In the rows, zero is written as 128.
Each row of numbers belongs to one of the objects below and depends on some of the facts about them. Some rows are named. Which object is each other row?

Facts:
laston: belongs to class; gekuflan: is directly followed by; taplustek: hangs directly under
laston h <- <1017>, <1299>, <1334>, <1353>, <1469>, <1511>, <333>, <803>
laston c <- <1022>, <1085>, <120>, <1231>, <151>, <1570>, <1703>, <29>, <578>, <910>
laston d <- <1033>, <1050>, <1300>, <133>, <1532>, <1670>, <1714>, <290>, <36>, <463>, <541>, <551>, <66>, <713>, <722>, <727>, <768>
laston a <- <1070>, <1228>, <1369>, <1573>, <188>, <225>, <243>, <300>, <436>, <634>, <649>, <674>, <747>, <881>, <9>
laston b <- <1150>, <1289>, <1321>, <1500>, <1555>, <1711>, <1720>, <533>, <802>, <899>, <998>
laston f <- <1227>, <1409>, <1702>, <184>, <273>, <457>, <628>, <651>, <799>, <844>
laston e <- <1244>, <1301>, <130>, <1340>, <1388>, <1706>, <52>, <54>, <734>, <865>, <905>, <968>
laston i <- <1256>, <1494>, <1548>, <1643>, <1659>, <1721>, <1729>, <1738>, <296>, <437>, <820>, <892>
laston g <- <1380>, <1410>, <1534>, <1688>, <305>, <372>, <395>, <431>, <632>, <934>, <98>
gekuflan (each to the one after it):
<1231> <188> <734> <1289>
<1299> <1402> <1177> <1534> <1388> <1300> <802> <436> <651> <1729>
<1369> <133> <184> <305> <248> <1721>
<1500> <1123> <1717> <1653> <774> <713> <416> <1659> <180> <624> <1477> <1070>
<1532> <820> <1504> <1703>
<1573> <1670> <912>
<1688> <1564> <844> <803> <300> <1570> <463> <899> <983> <116>
<1719> <1714> <151> <1150> <273> <894> <865> <1511> <437> <622> <634>
<1728> <812> <799> <792> <130> <1548> <910> <1380> <811> <1334> <768> <588>
<243> <1643> <29> <533> <836> <1050>
<260> <1626> <1353> <1301> <881> <541> <1138> <998>
<457> <52> <1711> <372> <1017> <296> <722> <674> <120>
<498> <290> <1706> <1555>
<628> <1720> <54> <410> <1085> <1228>
<632> <1033> <1391> <1256>
<668> <747> <395> <1340> <1494> <1227> <551> <1022> <333>
<66> <968> <578> <98> <1702> <840> <225> <1565> <1321> <1738>
<905> <36> <649> <431>
<934> <1409> <1090> <1147> <727> <892>
<9> <264> <1244> <1469>
taplustek <1567> <- <1017>, <120>, <1711>, <296>, <372>, <457>, <52>, <674>, <722>
taplustek <1421> <- <1022>, <1227>, <1340>, <1494>, <333>, <395>, <551>, <668>, <747>
taplustek <789> <- <1033>, <1256>, <1391>, <632>
taplustek <1144> <- <1050>, <1643>, <243>, <29>, <533>, <836>
taplustek <99> <- <1070>, <1123>, <1477>, <1500>, <1653>, <1659>, <1717>, <180>, <416>, <624>, <713>, <774>
taplustek <5> <- <1085>, <1228>, <1720>, <410>, <54>, <628>
taplustek <827> <- <1090>, <1147>, <1409>, <727>, <892>, <934>
taplustek <1395> <- <1138>, <1301>, <1353>, <1626>, <260>, <541>, <881>, <998>
taplustek <1355> <- <1150>, <1511>, <151>, <1714>, <1719>, <273>, <437>, <622>, <634>, <865>, <894>
taplustek <688> <- <116>, <1564>, <1570>, <1688>, <300>, <463>, <803>, <844>, <899>, <983>
taplustek <144> <- <1177>, <1299>, <1300>, <1388>, <1402>, <1534>, <1729>, <436>, <651>, <802>
taplustek <1518> <- <1231>, <1289>, <188>, <734>
taplustek <398> <- <1244>, <1469>, <264>, <9>
taplustek <432> <- <130>, <1334>, <1380>, <1548>, <1728>, <588>, <768>, <792>, <799>, <811>, <812>, <910>
taplustek <619> <- <1321>, <1565>, <1702>, <1738>, <225>, <578>, <66>, <840>, <968>, <98>
taplustek <1071> <- <133>, <1369>, <1721>, <184>, <248>, <305>
taplustek <1239> <- <1410>
taplustek <995> <- <1504>, <1532>, <1703>, <820>
taplustek <1185> <- <1555>, <1706>, <290>, <498>
taplustek <1178> <- <1573>, <1670>, <912>
taplustek <1286> <- <36>, <431>, <649>, <905>

Known rows:
<1729>: 116; 182; 145; 158; 166; 116; 51; 107; 156; 122; 86; 124; 102; 147; 142; 121; 133; 111; 151; 153; 110; 72; 53; 94; 142; 184; 151; 156; 133; 160; 121; 79; 135; 110
<651>: 127; 178; 133; 159; 163; 93; 53; 103; 149; 124; 84; 107; 104; 139; 139; 148; 152; 113; 118; 110; 109; 75; 52; 101; 143; 179; 134; 153; 120; 170; 118; 76; 124; 116
<1017>: 124; 82; 112; 110; 127; 135; 104; 100; 153; 131; 111; 106; 150; 129; 158; 135; 157; 124; 103; 120; 160; 142; 151; 144; 134; 139; 148; 136; 123; 121; 104; 125; 128; 151
<619>: 141; 83; 160; 110; 135; 121; 172; 126; 119; 124; 146; 150; 144; 115; 132; 127; 142; 106; 151; 133; 112; 142; 124; 130; 136; 150; 100; 117; 145; 135; 111; 113; 107; 113
<1702>: 131; 94; 126; 106; 117; 142; 111; 103; 152; 131; 110; 103; 148; 125; 153; 140; 154; 127; 104; 119; 179; 134; 144; 144; 134; 146; 149; 131; 126; 116; 104; 114; 132; 148
<998>: 138; 181; 156; 153; 164; 90; 54; 97; 137; 116; 89; 103; 106; 137; 157; 147; 162; 135; 129; 103; 111; 74; 93; 105; 135; 127; 123; 158; 129; 158; 135; 80; 144; 126
<1469>: 119; 75; 99; 112; 100; 172; 137; 123; 143; 136; 107; 115; 149; 133; 147; 142; 151; 138; 110; 130; 133; 150; 144; 146; 127; 119; 145; 116; 125; 119; 107; 132; 143; 152
<437>: 120; 180; 154; 157; 166; 95; 52; 105; 154; 118; 86; 117; 107; 142; 138; 133; 143; 118; 134; 116; 110; 74; 69; 95; 141; 178; 140; 150; 130; 162; 129; 78; 129; 115
<803>: 123; 72; 101; 111; 99; 172; 143; 122; 142; 136; 107; 117; 152; 132; 148; 141; 152; 136; 112; 130; 130; 149; 143; 147; 127; 119; 143; 115; 126; 121; 103; 131; 141; 152
<1555>: 134; 136; 126; 105; 97; 181; 128; 120; 130; 131; 133; 110; 138; 135; 159; 136; 152; 145; 142; 152; 129; 127; 148; 144; 110; 86; 148; 121; 145; 112; 118; 132; 164; 151
<1573>: 125; 134; 92; 159; 102; 100; 178; 145; 96; 132; 185; 142; 116; 140; 137; 93; 96; 143; 163; 174; 117; 154; 154; 125; 124; 76; 139; 166; 113; 110; 139; 182; 104; 142
<713>: 121; 73; 119; 118; 168; 107; 68; 108; 146; 114; 151; 108; 119; 110; 116; 106; 158; 106; 88; 103; 179; 83; 126; 130; 137; 115; 119; 103; 115; 121; 118; 144; 150; 128
<1231>: 127; 159; 102; 143; 130; 114; 181; 152; 97; 128; 187; 155; 110; 136; 115; 89; 59; 139; 149; 167; 117; 154; 160; 128; 119; 84; 146; 144; 112; 110; 147; 182; 126; 112
<820>: 126; 152; 123; 151; 95; 113; 175; 151; 99; 133; 172; 147; 133; 135; 112; 124; 72; 146; 154; 132; 116; 154; 149; 122; 110; 95; 117; 115; 117; 111; 137; 163; 134; 136
<1643>: 127; 148; 125; 151; 96; 114; 176; 151; 100; 132; 173; 148; 135; 135; 112; 123; 74; 146; 155; 131; 114; 154; 146; 122; 110; 96; 114; 114; 118; 110; 137; 164; 132; 135
<130>: 140; 174; 150; 97; 126; 150; 116; 106; 145; 138; 89; 104; 140; 137; 165; 156; 150; 133; 138; 110; 170; 153; 160; 152; 127; 165; 156; 161; 157; 124; 139; 91; 137; 133
<905>: 140; 168; 99; 142; 102; 111; 181; 150; 97; 132; 183; 124; 106; 134; 136; 109; 56; 143; 148; 168; 152; 154; 117; 138; 123; 89; 147; 152; 113; 110; 139; 162; 145; 111
<934>: 131; 147; 110; 155; 96; 103; 180; 151; 97; 135; 185; 131; 128; 131; 112; 108; 48; 140; 153; 158; 157; 154; 122; 122; 133; 138; 143; 141; 111; 110; 125; 166; 105; 116
<1085>: 120; 120; 140; 100; 161; 166; 77; 113; 153; 123; 136; 121; 137; 129; 143; 108; 154; 124; 100; 122; 135; 125; 161; 143; 122; 119; 151; 120; 141; 115; 139; 156; 149; 139

Name these rows:
No name comes twice in this set of rows, the named rows included.
140; 176; 154; 119; 165; 90; 64; 101; 130; 118; 92; 102; 110; 123; 152; 152; 156; 125; 95; 97; 149; 86; 110; 129; 133; 143; 129; 143; 124; 146; 136; 82; 150; 116 | <865>
106; 147; 94; 161; 167; 154; 49; 100; 145; 115; 89; 129; 96; 145; 154; 89; 160; 104; 125; 183; 109; 72; 46; 92; 142; 122; 148; 150; 118; 166; 96; 87; 158; 129 | <1070>
124; 122; 131; 127; 159; 95; 68; 96; 158; 120; 109; 105; 137; 128; 159; 124; 166; 127; 110; 108; 135; 104; 160; 130; 130; 104; 137; 159; 125; 135; 128; 139; 113; 151 | <1228>
118; 181; 147; 149; 169; 100; 51; 113; 148; 117; 86; 135; 100; 142; 128; 119; 153; 111; 114; 113; 108; 74; 94; 100; 141; 164; 141; 143; 133; 168; 144; 85; 141; 107 | <120>
139; 179; 157; 137; 161; 91; 59; 97; 139; 116; 100; 102; 119; 131; 162; 146; 162; 137; 118; 101; 125; 78; 134; 116; 127; 115; 126; 156; 130; 141; 132; 89; 143; 136 | <802>
120; 68; 121; 112; 146; 168; 91; 113; 149; 116; 173; 109; 135; 111; 122; 99; 154; 116; 90; 135; 178; 82; 128; 131; 133; 102; 137; 102; 122; 112; 104; 157; 155; 142 | <774>
125; 150; 153; 103; 168; 103; 63; 102; 153; 117; 123; 114; 130; 126; 142; 114; 160; 118; 97; 102; 135; 103; 162; 133; 125; 130; 144; 133; 135; 124; 143; 139; 137; 129 | <1570>
114; 182; 120; 132; 169; 147; 51; 122; 161; 138; 84; 139; 98; 149; 133; 138; 140; 102; 156; 143; 108; 99; 72; 116; 143; 192; 156; 170; 144; 177; 145; 76; 102; 103 | <768>
124; 182; 155; 139; 168; 96; 51; 113; 161; 134; 82; 119; 108; 145; 125; 152; 150; 112; 157; 102; 108; 93; 121; 107; 142; 189; 149; 166; 148; 173; 147; 77; 94; 104 | <811>
124; 113; 146; 149; 167; 92; 58; 104; 146; 113; 135; 106; 114; 111; 111; 114; 158; 112; 88; 100; 145; 73; 93; 103; 138; 119; 94; 106; 117; 127; 121; 113; 142; 122 | <416>
132; 170; 132; 120; 98; 113; 179; 153; 103; 139; 106; 149; 136; 136; 102; 147; 85; 144; 168; 115; 114; 155; 161; 138; 118; 138; 134; 138; 127; 116; 148; 150; 94; 116 | <812>
141; 138; 162; 99; 130; 116; 174; 124; 127; 136; 97; 153; 149; 127; 140; 149; 147; 108; 169; 113; 112; 153; 154; 139; 136; 181; 123; 153; 159; 151; 132; 101; 88; 111 | <432>
126; 163; 133; 158; 166; 90; 57; 99; 149; 121; 86; 106; 114; 134; 144; 152; 161; 116; 101; 97; 111; 84; 86; 108; 141; 165; 111; 152; 117; 171; 121; 80; 113; 135 | <1511>
123; 179; 156; 139; 169; 91; 52; 109; 148; 116; 90; 124; 106; 133; 127; 128; 156; 116; 100; 98; 109; 77; 138; 106; 137; 152; 123; 136; 130; 162; 146; 91; 134; 110 | <1022>
116; 106; 123; 99; 128; 187; 111; 141; 142; 129; 132; 140; 137; 132; 130; 114; 145; 138; 108; 134; 117; 142; 160; 144; 113; 103; 149; 107; 145; 114; 139; 161; 160; 143 | <1703>

The same objects again, as new rows of numbers:
Known rows:
<836>: 112; 144; 118; 120; 137; 130; 144; 127; 136; 135; 145; 127; 147
<533>: 111; 137; 153; 124; 129; 141; 125; 136; 143; 130; 135; 137; 133
<632>: 130; 110; 142; 155; 119; 159; 100; 123; 126; 115; 127; 106; 78
<727>: 98; 131; 131; 120; 123; 131; 129; 163; 140; 132; 133; 130; 134
<416>: 155; 157; 91; 138; 124; 123; 155; 151; 135; 106; 118; 120; 181
<1659>: 165; 158; 95; 120; 126; 115; 160; 175; 127; 102; 87; 134; 165
<116>: 142; 132; 122; 102; 112; 74; 166; 113; 113; 121; 84; 127; 145
<799>: 152; 88; 137; 115; 120; 128; 97; 126; 143; 135; 195; 151; 120
<1643>: 144; 140; 136; 120; 152; 151; 123; 137; 111; 129; 133; 130; 82
<894>: 112; 96; 104; 150; 152; 128; 167; 134; 143; 149; 113; 134; 159
<290>: 132; 121; 147; 139; 129; 147; 105; 145; 118; 127; 136; 127; 85
<811>: 157; 87; 96; 82; 114; 90; 154; 113; 142; 110; 115; 160; 146
<1334>: 166; 82; 115; 80; 107; 85; 147; 106; 149; 105; 96; 162; 152
<619>: 107; 157; 119; 117; 135; 125; 117; 104; 110; 131; 121; 130; 128
<1555>: 111; 137; 153; 124; 129; 141; 124; 136; 143; 130; 135; 138; 133
<1299>: 146; 130; 140; 136; 135; 155; 114; 101; 122; 127; 132; 81; 83
<1534>: 96; 136; 164; 131; 112; 135; 130; 136; 145; 127; 142; 122; 123
<260>: 149; 128; 123; 142; 143; 153; 118; 107; 109; 127; 142; 104; 83
<333>: 137; 122; 121; 109; 113; 91; 152; 114; 133; 120; 75; 122; 159

Rows to name:
No name comes twice in this set of rows, the named rows included.
110; 141; 132; 119; 132; 134; 136; 123; 149; 133; 132; 115; 152 | <1017>
133; 120; 142; 137; 124; 150; 107; 142; 113; 126; 133; 91; 64 | <66>
128; 133; 157; 138; 120; 122; 109; 129; 122; 149; 169; 109; 119 | <844>
123; 134; 106; 106; 119; 95; 164; 121; 126; 125; 103; 108; 146 | <1565>
112; 117; 142; 138; 111; 134; 123; 134; 140; 117; 118; 128; 123 | <1410>
121; 153; 138; 108; 150; 139; 139; 150; 127; 136; 138; 148; 120 | <1256>
134; 131; 114; 104; 114; 82; 166; 115; 119; 123; 91; 119; 146 | <983>
132; 114; 122; 118; 96; 69; 138; 131; 120; 135; 103; 106; 156 | <651>
159; 174; 132; 147; 135; 145; 141; 146; 132; 116; 159; 142; 162 | <1653>
115; 124; 123; 107; 109; 102; 151; 136; 139; 120; 82; 104; 144 | <899>
148; 108; 129; 156; 125; 138; 89; 122; 111; 139; 155; 93; 93 | <628>
144; 116; 142; 150; 125; 132; 93; 124; 116; 143; 159; 111; 109 | <1409>

